Below is a small trained network, with its code and all its weights. Each question gives an input and a class and asks what happens when units are switched off, that is, made to give their printed mean instead of their output.

import numpy as np


def w(rows, s, z=0):
    codes = np.array(rows[::2]) - 128.0
    scale = np.full(codes.shape[1], s)
    scale[-1] = z or s
    return codes * scale


def norm(h):
    return h / np.sqrt((h * h).mean(-1, keepdims=True) + 1e-5)


def f(y):
    return y / 2 * (1 + np.tanh(0.7978845608 * (y + 0.044715 * y**3)))


def log_softmax(a):
    a = a - a.max(-1, keepdims=True)
    return a - np.log(np.exp(a).sum(-1, keepdims=True))


def net(x, mask):
    res = np.array(x, float).reshape(1, 5) / 4 @ E
    u = 0
    for l in range(2):
        y = f(norm(res) @ A[l][:, :-1].T + A[l][:, -1])
        res = res + np.where(mask[u : u + 9], y, B[l][:, -1]) @ B[l][:, :-1]
        u += 9
    return log_softmax(norm(res)[-1] @ U[:, :-1].T + U[:, -1])


A, B = {}, {}
E = w([
[177,106,255,142,115,141,153,86],'x0',
[194,131,57,115,158,233,150,121],'x1',
[213,161,87,98,159,134,19,174],'x2',
[132,173,99,138,207,51,221,206],'x3',
[42,221,196,191,119,195,104,173],'x4',
],0.0017)
A[0] = w([
[228,91,116,121,112,165,112,126,154],'0.n0',
[169,81,83,114,126,93,154,112,5],'0.n1',
[166,92,48,113,112,173,46,77,16],'0.n2',
[140,118,2,129,148,117,157,139,27],'0.n3',
[96,83,104,120,101,81,122,117,73],'0.n4',
[161,95,137,115,142,179,192,66,53],'0.n5',
[89,71,165,118,102,93,179,88,33],'0.n6',
[148,130,158,135,131,107,125,78,83],'0.n7',
[170,131,97,105,150,106,28,153,71],'0.n8',
],0.0079,0.0015)
B[0] = w([
[130,208,185,135,179,103,96,67,225],'0.n0',
[112,114,98,113,171,249,99,132,177],'0.n1',
[166,164,177,230,30,95,116,68,253],'0.n2',
[87,157,51,68,125,91,225,254,229],'0.n3',
[83,182,156,130,155,75,81,164,149],'0.n4',
[141,163,159,164,102,81,75,96,193],'0.n5',
[125,184,163,194,104,101,223,112,190],'0.n6',
[136,138,146,128,170,113,199,148,140],'0.n7',
[114,163,193,216,87,103,125,23,218],'0.n8',
],0.0065,0.0043)
A[1] = w([
[173,93,182,139,137,116,97,97,22],'1.n0',
[121,92,41,153,128,226,32,95,57],'1.n1',
[80,54,126,152,114,214,138,109,118],'1.n2',
[194,135,127,106,212,132,138,143,68],'1.n3',
[148,84,108,117,197,157,126,72,81],'1.n4',
[140,94,111,78,109,106,159,118,9],'1.n5',
[125,92,189,184,151,42,182,136,120],'1.n6',
[254,18,160,104,115,65,145,189,27],'1.n7',
[62,101,138,97,138,12,19,163,90],'1.n8',
],0.0068,0.0011)
B[1] = w([
[106,161,63,147,76,76,221,199,163],'1.n0',
[129,180,18,84,83,194,56,79,128],'1.n1',
[112,43,148,165,150,130,102,151,120],'1.n2',
[152,111,173,95,146,139,81,91,123],'1.n3',
[149,209,140,107,147,164,112,120,99],'1.n4',
[130,222,74,152,106,175,95,254,100],'1.n5',
[181,173,103,143,78,116,72,96,255],'1.n6',
[180,50,147,57,14,77,111,180,106],'1.n7',
[172,173,126,164,96,131,165,67,138],'1.n8',
],0.0071,0.004)
U = w([
[83,155,14,83,169,111,215,244,146],'0',
[191,58,129,49,84,101,99,178,82],'1',
[92,69,57,110,111,216,50,112,108],'2',
[78,2,176,147,139,160,121,172,113],'3',
[168,138,151,51,232,152,109,115,96],'4',
[122,30,99,97,148,131,138,117,3],'5',
[148,196,173,221,66,78,128,44,184],'6',
],0.0084,0.0069)

Each question gives the input, the list of numbers given to net, and the class t.
The units are the neurons (one row each of A and B). Each row of codes is followed by its name. A weight is (code - 128) times the scale printed after its matrix; where a second scale follows, it is the last column's (A, B and U).
mask holds one flag per neuron, layer by layer. A switched-off neuron (its flag False) gives its mean, the last column of its row in B, instead of its output. The means were averaged over made-up inputs and are rounded, as every weight is.
A unit's drop is (log p(t) with every unit on - log p(t) with that unit switched off) / (log p(t) with every unit on - log p(t) with every unit switched off).
The circuit of an input: a set's keep is (log p(t) with only the set's units on - log p(t) with every unit switched off) / (log p(t) with every unit on - log p(t) with every unit switched off). Starting from the 12 units with the biggest drops (on a tie, the unit counted first), units are removed one at a time, each time the one whose removal leaves the highest keep (on an exact tie, the one counted first), for as long as the keep stays at least 0.8.
units of the circuit, in order: the units of the circuit, biggest drop first
most important unit: the unit with the biggest drop
top k neurons: the k neurons with the biggest drops, biggest first
top k neurons in layer l: the k neurons of layer l with the biggest drops, biggest first
drop when u is switched off: that unit's drop, to one decimal
input [8,-8,4,6,-1], class 1: top 4 neurons	[1.n7 0.n0 0.n8 0.n2]
input [4,-3,5,7,-6], class 4: top 2 neurons	[0.n2 0.n1]
input [4,7,8,7,6], class 4: units of the circuit, in order	[0.n2 1.n3]
input [0,2,0,-4,4], class 2: most important unit	0.n6
input [0,4,-8,-8,7], class 3: units of the circuit, in order	[0.n2 1.n2 0.n0]
input [-2,-3,-2,-1,8], class 2: top 2 neurons in layer 0	[0.n3 0.n6]
input [4,-4,4,3,-5], class 4: units of the circuit, in order	[0.n2 0.n1]
input [0,5,-6,7,8], class 3: top 3 neurons	[0.n2 0.n3 0.n0]
input [8,-6,2,7,3], class 1: top 3 neurons in layer 0	[0.n8 0.n0 0.n2]
input [4,5,-1,7,0], class 4: units of the circuit, in order	[0.n2 1.n3 0.n8]
input [-3,1,3,2,-1], class 0: top 2 neurons	[0.n3 0.n5]
input [-2,-5,0,2,-8], class 0: top 2 neurons in layer 0	[0.n1 0.n3]
input [6,2,2,4,5], class 3: top 2 neurons in layer 0	[0.n8 0.n6]
input [-7,7,0,4,0], class 0: units of the circuit, in order	[0.n3]
input [4,5,0,8,-1], class 4: top 2 neurons in layer 1	[1.n3 1.n0]
input [1,-1,-3,5,-4], class 0: top 2 neurons	[0.n2 0.n8]
input [3,-2,-6,-7,8], class 3: top 4 neurons in layer 0	[0.n2 0.n0 0.n8 0.n5]
input [1,1,-5,1,8], class 3: top 2 neurons	[0.n2 0.n0]
input [-2,-3,1,-3,8], class 2: top 2 neurons	[1.n1 0.n3]
input [-5,1,-6,-6,4], class 3: most important unit	1.n2
input [2,1,0,0,7], class 2: drop when 1.n1 is switched off	0.3
input [0,-2,3,0,5], class 2: drop when 0.n6 is switched off	0.6
input [0,0,-8,5,-8], class 0: drop when 0.n1 is switched off	0.1
